Each row has a class, written after it.
-2 8 -17 -4 6 1 10 7 1 -5 7 -3 -2 2 -8 6 -3 5 -1 -16 11 -5 0 -2 0 6 2 11 9 -2 -1 5 -18 2 1 -4 -10 0 8 2 -7 -5 11 9 -12 1 0 -5 -1 2 3 2 -1 -14 2 -12 -20 -1 7 2 4 3 6 12 -1 -3 9 7 1 -2 -7 5 7 -1 -1 2 0 8 -> pib
-4 4 -3 -10 5 -8 -10 8 12 -16 14 2 -4 7 -12 17 -1 1 3 -1 11 1 -7 -1 -5 10 0 2 -1 13 6 8 -6 -2 -5 -8 5 -6 5 2 -11 -13 10 5 1 4 -1 -8 -4 3 7 2 -4 -10 8 -13 10 1 8 -7 8 0 8 4 0 1 8 5 4 -5 -17 -2 4 -1 2 1 -3 -7 -> pib
-7 4 12 3 4 2 11 3 -6 4 23 9 -10 21 -9 -17 2 8 6 0 -1 5 -3 9 0 -10 -1 -2 3 -5 2 6 12 2 -2 -2 0 5 -4 5 3 17 -8 -2 -3 -4 10 4 3 -2 0 1 12 13 -4 -15 -42 10 8 -13 1 2 -8 19 -14 2 0 4 -5 -2 9 -2 -4 -5 -2 0 -4 11 -> pof
-6 0 2 -11 8 -1 -1 -11 9 0 28 0 -5 12 -14 11 -4 2 0 -3 10 -1 -13 8 -6 7 2 -2 -2 5 4 9 -12 -10 -4 -8 8 -4 3 2 -5 -21 9 3 0 7 -1 -10 0 -2 9 1 -3 -14 2 -13 20 10 11 -10 6 4 -7 8 -2 -1 6 5 9 1 -8 -3 1 0 3 -2 -3 -5 -> pib
2 10 -4 -13 -8 -10 -8 -1 9 -15 -6 3 0 -4 8 19 -5 -1 2 -2 2 -2 -3 -2 1 7 1 -2 3 12 6 -4 2 -2 -3 7 9 -6 9 0 -9 -13 5 -1 -1 1 5 -6 -6 3 0 4 -10 -8 10 -13 17 5 -1 5 5 -2 0 -8 4 -3 10 -11 3 -1 -13 -1 0 2 8 2 0 -23 -> pib
-4 13 -17 -12 -2 -3 -4 1 5 -9 6 -1 -3 7 2 12 -1 -5 3 -1 3 -3 -8 -5 -2 7 2 11 8 -4 3 5 -9 -4 4 -2 -5 -3 6 3 -12 -17 14 7 -5 2 -9 -5 -2 0 8 2 -2 -9 5 -14 -16 1 2 -4 9 4 6 10 4 0 11 2 -4 1 -6 7 5 2 4 -3 2 2 -> pib
-3 -5 10 1 8 6 3 -2 3 7 16 1 4 29 -4 -12 0 2 3 1 0 2 -8 2 -4 -3 -1 -2 -4 -2 1 16 -7 9 -6 -6 2 -1 -3 1 6 -6 -6 -5 4 2 -6 -11 9 -10 6 0 9 0 -8 2 16 1 1 -14 0 -5 -9 15 -6 1 1 6 2 -2 -4 -7 5 -1 1 -5 0 7 -> pof
-2 11 -8 -8 1 -7 -6 6 0 -14 8 2 -3 0 -8 16 -3 14 2 -1 10 -3 -6 4 3 6 7 9 10 1 6 3 -10 0 -2 0 -1 -3 10 0 -13 -5 11 5 -7 -2 8 -4 -3 4 4 5 -1 -11 6 -15 -18 4 10 0 7 1 12 10 -1 -1 11 -2 -3 -1 -17 2 3 2 3 4 4 2 -> pib
-7 13 -12 12 -2 3 18 8 -32 -1 26 9 -5 0 -2 -34 -2 7 0 -2 3 0 9 2 30 -19 -3 22 12 -21 1 -3 6 20 8 0 -24 8 5 7 -4 2 4 5 -10 -10 21 11 2 6 -14 6 10 7 -9 -23 -42 8 12 5 1 20 5 32 -12 1 18 -3 -17 -11 5 4 -5 -3 -1 10 4 42 -> pof
-5 -14 30 0 12 7 -3 -3 9 23 37 9 -5 39 -15 -13 2 5 2 -2 8 4 -16 20 -14 10 0 -9 -11 4 4 22 -16 14 -8 -24 12 -3 -5 0 10 3 -10 -3 5 11 -5 -6 10 -10 8 1 8 -14 -10 1 27 2 9 -18 3 -7 -13 21 -12 1 -10 11 14 1 0 -7 3 1 -7 -1 2 15 -> pof
-1 18 6 10 1 6 4 -9 -12 -2 14 9 -2 29 10 -25 3 2 2 -2 -6 2 -4 10 0 -10 -5 -1 11 -10 -2 6 17 0 -1 1 -1 2 -6 7 -3 11 -10 -3 0 -6 9 3 2 -5 1 5 6 8 0 -13 -42 12 2 -8 -1 5 -5 25 -10 0 10 -14 -10 -1 16 -1 -11 -1 3 -3 -2 5 -> pof
-3 1 -25 -13 6 -6 -2 5 4 -5 8 -1 -2 -7 -8 16 -1 3 -5 -2 5 -4 -7 -2 3 10 2 4 3 8 9 -1 -17 -8 3 -5 -3 -4 10 2 -8 -13 13 5 -3 4 4 -9 -4 3 3 3 -6 -18 2 -11 11 9 7 -2 7 2 4 0 2 -2 10 9 8 -3 -10 0 -2 1 5 -3 0 -2 -> pib
-1 1 -4 -12 -2 -7 -5 2 9 -15 -1 -1 2 -7 -6 27 -2 1 0 -2 5 -6 -7 1 -3 11 0 1 -2 11 9 -4 -2 -10 0 1 2 -4 5 1 -7 -9 6 3 -3 3 3 4 -7 6 5 5 -12 -10 11 -15 18 9 -1 -3 5 0 2 -5 5 -1 8 -1 -4 1 -8 2 0 1 9 2 -2 -22 -> pib
-10 3 -1 7 5 6 14 -3 -11 -1 15 7 0 7 0 -15 -1 1 -3 5 -5 -1 -4 2 13 -9 -1 -1 -1 -5 -4 -1 5 9 1 2 -8 1 -8 0 5 -5 -4 -4 -5 -2 4 8 3 -4 -3 1 -2 1 -6 -6 -8 11 -2 -2 4 7 -2 9 -5 1 9 -1 -1 -4 3 -3 -3 2 1 2 0 9 -> pof
-1 3 -6 -6 7 -7 -4 1 3 -8 5 1 -1 -2 -2 13 1 -1 -5 -4 7 -1 -3 5 0 5 1 -1 3 4 3 -5 -4 -12 -2 4 1 -3 8 1 -9 -7 6 5 -4 -4 -13 -15 -5 8 2 2 -7 -9 7 -13 -8 9 2 0 8 -2 1 -1 1 0 2 -9 1 0 -4 3 -1 1 7 7 -4 -5 -> pib
-3 0 -4 -11 4 -6 -3 -5 8 -6 0 -3 -2 0 -9 12 -2 1 2 0 5 -6 -15 2 -5 7 5 -3 -3 3 23 2 -8 -3 2 -1 4 -4 10 0 -2 -12 8 3 0 3 -3 -7 -4 3 6 2 -5 -7 6 -5 10 4 4 -2 3 -2 -1 -2 3 -2 8 2 0 0 -5 0 4 3 9 1 -1 -8 -> pib
0 12 7 15 9 5 3 4 -14 4 11 9 -1 12 1 -25 2 5 2 -1 -1 1 0 5 11 -12 -5 -1 1 -9 -2 3 3 18 -2 -4 -7 7 -9 0 4 5 -6 -2 1 -2 12 12 6 -7 -5 1 1 7 -11 -2 -26 -1 6 1 -1 3 -2 17 -8 0 7 4 1 0 2 -7 -1 -1 -5 2 3 20 -> pof
